Below is a small trained network, with its code and all its weights. Each question gives an input and a target symbol and asks what happens when units are switched off, that is, made to give their printed mean instead of their output.

import numpy as np


def w(rows, s, z=0):
    codes = np.array(rows[::2]) - 128.0
    scale = np.full(codes.shape[1], s)
    scale[-1] = z or s
    return codes * scale


def f(y):
    return np.maximum(y, 0)


def softmax(a):
    e = np.exp(a - a.max(-1, keepdims=True))
    return e / e.sum(-1, keepdims=True)


def log_softmax(a):
    a = a - a.max(-1, keepdims=True)
    return a - np.log(np.exp(a).sum(-1, keepdims=True))


def net(x, mask):
    ids = ['ΠΦγεζηλμστω'.index(c) for c in x.split()]
    T = len(ids)
    res = E[ids] + P[:T]
    u = 0
    for l in range(3):
        r = res
        for j in range(2):
            rows = slice(2 * j, 2 * j + 2)
            q, k, v = (r @ M[l][rows].T for M in (Q, K, V))
            z = softmax(np.where(np.tri(T) > 0, q @ k.T / 2**0.5, -1e9)) @ v
            o = O[l][rows]
            res = res + np.where(mask[u + j], z, o[:, -1]) @ o[:, :-1]
        u += 2
        y = f(res @ A[l][:, :-1].T + A[l][:, -1])
        res = res + np.where(mask[u : u + 4], y, B[l][:, -1]) @ B[l][:, :-1]
        u += 4
    return log_softmax(res[-1] @ U[:, :-1].T + U[:, -1])


Q, K, V, O, A, B = {}, {}, {}, {}, {}, {}
E = w([
[114,115,49],'Π',
[100,130,27],'Φ',
[138,223,73],'γ',
[96,201,154],'ε',
[91,148,105],'ζ',
[177,1,104],'η',
[76,150,150],'λ',
[95,8,249],'μ',
[18,133,157],'σ',
[82,142,123],'τ',
[87,148,108],'ω',
],0.0079)
P = w([
[194,145,176],'0',
[49,82,2],'1',
[216,146,183],'2',
[109,93,37],'3',
[219,144,188],'4',
[122,108,57],'5',
[218,142,186],'6',
],0.007)
Q[0] = w([
[122,101,183],'L0H0',
[2,182,104],'L0H0',
[97,149,194],'L0H1',
[140,204,79],'L0H1',
],0.033)
K[0] = w([
[37,141,157],'L0H0',
[113,253,105],'L0H0',
[133,57,155],'L0H1',
[223,161,88],'L0H1',
],0.032)
V[0] = w([
[194,68,180],'L0H0',
[100,2,209],'L0H0',
[195,94,11],'L0H1',
[148,139,202],'L0H1',
],0.0047)
O[0] = w([
[180,151,161,104],'L0H0',
[255,91,155,10],'L0H0',
[84,96,47,186],'L0H1',
[191,146,141,113],'L0H1',
],0.0053,0.0013)
A[0] = w([
[254,74,60,33],'L0N0',
[81,94,144,1],'L0N1',
[132,225,93,73],'L0N2',
[69,111,101,108],'L0N3',
],0.0099,0.003)
B[0] = w([
[3,141,181,215],'L0N0',
[178,129,131,135],'L0N1',
[225,101,112,254],'L0N2',
[70,144,88,241],'L0N3',
],0.015,0.0026)
Q[1] = w([
[105,55,58],'L1H0',
[172,118,118],'L1H0',
[219,251,98],'L1H1',
[70,137,73],'L1H1',
],0.025)
K[1] = w([
[82,254,118],'L1H0',
[139,112,68],'L1H0',
[194,215,120],'L1H1',
[136,180,66],'L1H1',
],0.025)
V[1] = w([
[167,21,117],'L1H0',
[160,254,50],'L1H0',
[125,104,91],'L1H1',
[118,185,202],'L1H1',
],0.0075)
O[1] = w([
[68,158,165,7],'L1H0',
[255,90,154,250],'L1H0',
[86,143,120,175],'L1H1',
[202,107,132,57],'L1H1',
],0.0091,0.0018)
A[1] = w([
[114,148,210,252],'L1N0',
[60,116,153,88],'L1N1',
[99,2,177,28],'L1N2',
[122,23,155,237],'L1N3',
],0.013,0.0031)
B[1] = w([
[38,131,253,243],'L1N0',
[230,134,143,252],'L1N1',
[246,201,22,184],'L1N2',
[13,164,74,183],'L1N3',
],0.012,0.0046)
Q[2] = w([
[126,91,100],'L2H0',
[127,137,68],'L2H0',
[237,3,110],'L2H1',
[133,136,62],'L2H1',
],0.024)
K[2] = w([
[176,22,145],'L2H0',
[99,8,141],'L2H0',
[237,101,26],'L2H1',
[53,173,65],'L2H1',
],0.018)
V[2] = w([
[147,211,113],'L2H0',
[119,253,123],'L2H0',
[116,130,110],'L2H1',
[112,152,114],'L2H1',
],0.015)
O[2] = w([
[151,29,147,205],'L2H0',
[146,2,119,244],'L2H0',
[132,130,101,116],'L2H1',
[115,114,105,138],'L2H1',
],0.011)
A[2] = w([
[88,132,78,2],'L2N0',
[3,171,152,167],'L2N1',
[34,136,177,86],'L2N2',
[128,186,208,111],'L2N3',
],0.016,0.0058)
B[2] = w([
[82,109,206,238],'L2N0',
[139,254,65,221],'L2N1',
[80,228,126,252],'L2N2',
[173,109,182,229],'L2N3',
],0.019,0.003)
U = w([
[33,123,37,254],'Π',
[136,125,11,215],'Φ',
[247,147,61,144],'γ',
[178,142,193,28],'ε',
[134,137,139,117],'ζ',
[135,93,127,86],'η',
[135,153,156,119],'λ',
[59,129,185,70],'μ',
[121,165,119,79],'σ',
[128,147,142,136],'τ',
[134,139,142,117],'ω',
],0.011,0.0097)

Each question gives the input, a string of symbols that net reads in full, and the target symbol t.
The units are the heads (2 rows each of Q, K, V and O) and the neurons (one row each of A and B). Each row of codes is followed by its name. A weight is (code - 128) times the scale printed after its matrix; where a second scale follows, it is the last column's (O, A, B and U).
mask holds one flag per unit, layer by layer, with each layer's heads first. A switched-off unit (its flag False) gives its mean, the last column of its rows in O or B, instead of its output. The means were averaged over made-up inputs and are rounded, as every weight is.
A unit's drop is (log p(t) with every unit on - log p(t) with that unit switched off) / (log p(t) with every unit on - log p(t) with every unit switched off).
top k neurons: the k neurons with the biggest drops, biggest first
k most important neurons of layer l: the k neurons of layer l with the biggest drops, biggest first
heads that matter: for each layer, one digit per head in row order, 1 if its drop is at least 0.15 and else 0, layers parted by /
input η ε σ γ ζ, target η: top 2 neurons => (L0N0; L1N2)
input ε ε ε ε η σ σ, target η: top 3 neurons => (L0N0; L1N2; L1N3)
input ε Π γ λ τ ε, target Φ: top 3 neurons => (L1N0; L1N1; L2N0)
input γ γ μ η γ ε γ, target η: top 3 neurons => (L1N3; L1N2; L1N1)
input γ τ μ τ ζ, target μ: heads that matter => 10 / 10 / 10
input ε σ ε Φ λ ε, target γ: top 2 neurons => (L0N0; L1N0)
input γ ω γ η γ, target η: top 2 neurons => (L0N0; L1N2)
input γ ε η γ Φ, target η: top 3 neurons => (L1N1; L1N2; L0N0)
input γ γ γ η, target Π: heads that matter => 01 / 00 / 01
input γ μ ε γ γ, target μ: top neuron => (L0N0)
input τ μ σ ζ ω γ λ, target μ: top 2 neurons => (L1N0; L1N3)
input λ ω ω ε ε ε, target γ: 2 most important neurons of layer 2 => (L2N0; L2N2)
input γ λ γ σ η μ ε, target μ: top 2 neurons => (L1N0; L2N2)
input Φ λ Π, target Π: heads that matter => 00 / 00 / 10
input ζ ζ Π μ γ γ ε, target μ: heads that matter => 00 / 10 / 10
input η σ Π, target η: 2 most important neurons of layer 2 => (L2N0; L2N1)
input ε γ η γ ε σ η, target η: heads that matter => 10 / 00 / 10
input γ γ σ ε ε λ ε, target ε: 2 most important neurons of layer 0 => (L0N0; L0N3)
input γ ε σ γ ε, target ε: heads that matter => 00 / 10 / 10
input σ λ μ τ σ, target μ: heads that matter => 01 / 10 / 10
